Here is a tiny trained network, its code and every weight. The questions are about switching its units off for an input and a class, where a switched-off unit gives its printed mean instead of its output.

import numpy as np


def w(rows, s, z=0):
    codes = np.array(rows[::2]) - 128.0
    scale = np.full(codes.shape[1], s)
    scale[-1] = z or s
    return codes * scale


def f(y):
    return y / 2 * (1 + np.tanh(0.7978845608 * (y + 0.044715 * y**3)))


def log_softmax(a):
    a = a - a.max(-1, keepdims=True)
    return a - np.log(np.exp(a).sum(-1, keepdims=True))


def net(x, mask):
    res = np.array(x, float).reshape(1, 6) / 4 @ E
    y = f(res @ A[0][:, :-1].T + A[0][:, -1])
    res = res + np.where(mask, y, B[0][:, -1]) @ B[0][:, :-1]
    return log_softmax(res[-1] @ U[:, :-1].T + U[:, -1])


A, B = {}, {}
E = w([
[139,122,143,120],'x0',
[124,130,127,131],'x1',
[130,123,135,125],'x2',
[158,19,51,38],'x3',
[247,109,78,239],'x4',
[235,253,87,22],'x5',
],0.0059)
A[0] = w([
[89,93,145,161,153],'neuron 0',
[143,64,85,83,82],'neuron 1',
[79,145,189,32,103],'neuron 2',
[69,138,155,68,102],'neuron 3',
[167,151,155,81,74],'neuron 4',
[170,32,129,72,99],'neuron 5',
[125,204,225,183,58],'neuron 6',
[99,110,158,146,190],'neuron 7',
[163,187,111,88,80],'neuron 8',
[107,103,118,107,254],'neuron 9',
[87,67,152,171,59],'neuron 10',
[21,171,81,83,80],'neuron 11',
[126,66,94,71,90],'neuron 12',
[119,53,197,155,72],'neuron 13',
[99,183,117,162,109],'neuron 14',
[100,146,74,141,138],'neuron 15',
[71,97,81,160,151],'neuron 16',
[209,92,143,151,62],'neuron 17',
[188,121,40,215,142],'neuron 18',
[162,165,80,146,67],'neuron 19',
[128,74,55,88,73],'neuron 20',
[125,85,140,66,46],'neuron 21',
[184,48,125,79,60],'neuron 22',
[197,183,158,89,88],'neuron 23',
[156,188,96,75,81],'neuron 24',
[177,158,130,110,68],'neuron 25',
[54,156,140,63,107],'neuron 26',
[121,184,179,210,93],'neuron 27',
[166,193,115,102,88],'neuron 28',
[143,28,1,89,116],'neuron 29',
[69,59,140,219,84],'neuron 30',
[194,137,45,213,65],'neuron 31',
[112,76,60,91,152],'neuron 32',
],0.0093,0.0094)
B[0] = w([
[157,143,52,100,175],'neuron 0',
[80,169,137,169,142],'neuron 1',
[167,57,153,244,172],'neuron 2',
[149,57,151,191,153],'neuron 3',
[114,119,53,180,128],'neuron 4',
[68,188,149,128,157],'neuron 5',
[50,181,161,125,152],'neuron 6',
[169,154,101,101,191],'neuron 7',
[69,66,35,113,146],'neuron 8',
[224,150,138,84,254],'neuron 9',
[61,84,18,65,147],'neuron 10',
[118,65,148,254,149],'neuron 11',
[87,154,158,153,146],'neuron 12',
[75,110,34,66,146],'neuron 13',
[95,154,151,102,133],'neuron 14',
[138,124,145,105,135],'neuron 15',
[163,131,87,72,171],'neuron 16',
[47,81,153,222,133],'neuron 17',
[142,72,212,112,211],'neuron 18',
[99,66,105,147,127],'neuron 19',
[34,168,148,176,140],'neuron 20',
[82,121,147,132,123],'neuron 21',
[59,148,158,142,136],'neuron 22',
[84,77,63,68,154],'neuron 23',
[91,88,62,145,153],'neuron 24',
[65,81,100,121,126],'neuron 25',
[156,62,172,201,163],'neuron 26',
[68,174,150,120,161],'neuron 27',
[39,96,2,67,147],'neuron 28',
[83,200,168,150,200],'neuron 29',
[105,116,41,86,192],'neuron 30',
[76,13,215,191,170],'neuron 31',
[137,203,158,139,177],'neuron 32',
],0.0066,0.0084)
U = w([
[161,115,146,138,255],'0',
[86,70,55,115,50],'1',
[132,9,204,218,44],'2',
[49,226,181,169,31],'3',
[200,141,142,138,177],'4',
[188,127,156,124,168],'5',
],0.012,0.01)

Each question gives the input, the list of numbers given to net, and the class t.
The units are the neurons (one row each of A and B). Each row of codes is followed by its name. A weight is (code - 128) times the scale printed after its matrix; where a second scale follows, it is the last column's (A, B and U).
mask holds one flag per neuron, in row order. A switched-off neuron (its flag False) gives its mean, the last column of its row in B, instead of its output. The means were averaged over made-up inputs and are rounded, as every weight is.
A unit's drop is (log p(t) with every unit on - log p(t) with that unit switched off) / (log p(t) with every unit on - log p(t) with every unit switched off).
The circuit of an input: a set's keep is (log p(t) with only the set's units on - log p(t) with every unit switched off) / (log p(t) with every unit on - log p(t) with every unit switched off). Starting from the 12 units with the biggest drops (on a tie, the unit counted first), units are removed one at a time, each time the one whose removal leaves the highest keep (on an exact tie, the one counted first), for as long as the keep stays at least 0.8.
units of the circuit, in order: the units of the circuit, biggest drop first
most important unit: the unit with the biggest drop
k most important neurons: the k neurons with the biggest drops, biggest first
drop of u: that unit's drop, to one decimal
input [3,4,-2,-6,7,3], class 2: most important unit -> neuron 31
input [2,1,4,-6,8,3], class 2: units of the circuit, in order -> (neuron 31; neuron 18)
input [4,-4,5,7,3,-4], class 3: 2 most important neurons -> (neuron 29; neuron 5)
input [-2,-7,6,1,7,5], class 2: units of the circuit, in order -> (neuron 31; neuron 18; neuron 17)
input [-5,3,-5,-8,2,5], class 3: units of the circuit, in order -> (neuron 6; neuron 27)
input [4,7,-7,-8,-2,-8], class 1: units of the circuit, in order -> (neuron 30; neuron 10)
input [1,-1,5,6,-4,0], class 3: 2 most important neurons -> (neuron 29; neuron 5)
input [3,2,4,0,-8,-2], class 2: units of the circuit, in order -> (neuron 2; neuron 26)
input [3,-7,6,5,8,-2], class 2: 3 most important neurons -> (neuron 31; neuron 18; neuron 17)
input [0,6,-1,-2,-1,-6], class 1: 2 most important neurons -> (neuron 30; neuron 10)
input [-1,3,-2,-8,6,-3], class 3: 2 most important neurons -> (neuron 27; neuron 6)
input [-6,8,8,6,4,-8], class 1: drop of neuron 10 -> 0.2
input [-7,1,6,5,-8,-5], class 2: drop of neuron 3 -> 0.3
input [4,7,-2,7,6,2], class 3: drop of neuron 29 -> 0.3
input [-1,-7,4,7,-8,5], class 2: most important unit -> neuron 2
